Below are the code and all the weights of a small trained network. Each question names an input and a target symbol and asks about switching units off, where a switched-off unit gives its printed mean instead of its output.

import numpy as np


def w(rows, s, z=0):
    codes = np.array(rows[::2]) - 128.0
    scale = np.full(codes.shape[1], s)
    scale[-1] = z or s
    return codes * scale


def norm(h):
    return h / np.sqrt((h * h).mean(-1, keepdims=True) + 1e-5)


def f(y):
    return np.maximum(y, 0)


def softmax(a):
    e = np.exp(a - a.max(-1, keepdims=True))
    return e / e.sum(-1, keepdims=True)


def log_softmax(a):
    a = a - a.max(-1, keepdims=True)
    return a - np.log(np.exp(a).sum(-1, keepdims=True))


def net(x, mask):
    ids = ['Γβηξπτ'.index(c) for c in x.split()]
    T = len(ids)
    res = E[ids] + P[:T]
    q, k, v = (norm(res) @ M[0].T for M in (Q, K, V))
    z = softmax(np.where(np.tri(T) > 0, q @ k.T / 2**0.5, -1e9)) @ v
    res = res + np.where(mask[0], z, O[0][:, -1]) @ O[0][:, :-1]
    y = f(norm(res) @ A[0][:, :-1].T + A[0][:, -1])
    res = res + np.where(mask[1:9], y, B[0][:, -1]) @ B[0][:, :-1]
    return log_softmax(norm(res)[-1] @ U[:, :-1].T + U[:, -1])


Q, K, V, O, A, B = {}, {}, {}, {}, {}, {}
E = w([
[79,138,38,144],'Γ',
[121,29,127,252],'β',
[111,111,82,39],'η',
[110,105,95,24],'ξ',
[179,180,157,14],'π',
[159,73,162,174],'τ',
],0.018)
P = w([
[161,137,177,194],'0',
[241,143,107,161],'1',
[255,118,79,143],'2',
[252,95,54,133],'3',
[106,35,158,98],'4',
[80,55,164,79],'5',
[73,85,163,61],'6',
[169,141,54,85],'7',
[179,133,40,91],'8',
[196,131,40,91],'9',
],0.0067)
Q[0] = w([
[3,111,239,53],'h1',
[9,115,254,130],'h1',
],0.0076)
K[0] = w([
[254,47,59,181],'h1',
[225,156,68,103],'h1',
],0.0082)
V[0] = w([
[111,254,178,45],'h1',
[143,210,64,171],'h1',
],0.009)
O[0] = w([
[54,144,216,136,3],'h1',
[82,251,119,121,154],'h1',
],0.016,0.0035)
A[0] = w([
[89,102,80,253,3],'n1',
[192,115,125,159,148],'n2',
[80,181,64,110,178],'n3',
[138,62,161,189,188],'n4',
[147,86,191,118,229],'n5',
[74,101,144,75,42],'n6',
[121,96,89,197,71],'n7',
[159,158,94,161,105],'n8',
],0.016,0.0049)
B[0] = w([
[141,73,208,2,194],'n1',
[131,216,98,204,181],'n2',
[66,84,149,31,254],'n3',
[189,213,110,55,189],'n4',
[137,153,100,210,179],'n5',
[109,98,146,146,149],'n6',
[136,117,127,40,187],'n7',
[63,73,71,65,174],'n8',
],0.0093,0.0094)
U = w([
[47,178,103,51,136],'Γ',
[225,14,195,94,4],'β',
[151,39,101,188,41],'η',
[144,7,201,176,90],'ξ',
[86,116,240,144,193],'π',
[169,100,65,195,131],'τ',
],0.011,0.0034)

Each question gives the input, a string of symbols that net reads in full, and the target symbol t.
The units are the heads (2 rows each of Q, K, V and O) and the neurons (one row each of A and B). Each row of codes is followed by its name. A weight is (code - 128) times the scale printed after its matrix; where a second scale follows, it is the last column's (O, A, B and U).
mask holds one flag per unit, heads first, then neurons. A switched-off unit (its flag False) gives its mean, the last column of its rows in O or B, instead of its output. The means were averaged over made-up inputs and are rounded, as every weight is.
A unit's drop is (log p(t) with every unit on - log p(t) with that unit switched off) / (log p(t) with every unit on - log p(t) with every unit switched off).
The circuit of an input: a set's keep is (log p(t) with only the set's units on - log p(t) with every unit switched off) / (log p(t) with every unit on - log p(t) with every unit switched off). Starting from all 9 units, units are removed one at a time, each time the one whose removal leaves the highest keep (on an exact tie, the one counted first), for as long as the keep stays at least 0.8.
units of the circuit, in order: the units of the circuit, biggest drop first
top k neurons: the k neurons with the biggest drops, biggest first
drop of u: that unit's drop, to one decimal
input β π π τ π, target τ: top 2 neurons -> n3; n1
input ξ π β τ η, target τ: units of the circuit, in order -> h1; n1; n3
input π Γ π Γ β Γ Γ η τ, target Γ: units of the circuit, in order -> h1; n2
input τ ξ π ξ Γ ξ β, target β: units of the circuit, in order -> n4; h1
input Γ τ τ, target Γ: units of the circuit, in order -> h1
input ξ ξ Γ τ, target τ: top 4 neurons -> n5; n2; n3; n4
input ξ β Γ, target β: top 2 neurons -> n1; n3
input η η π, target π: drop of n8 -> 0.1
input ξ τ β Γ β τ Γ τ η, target τ: drop of n5 -> -0.1
input τ ξ ξ π τ β, target β: drop of n1 -> 0.4
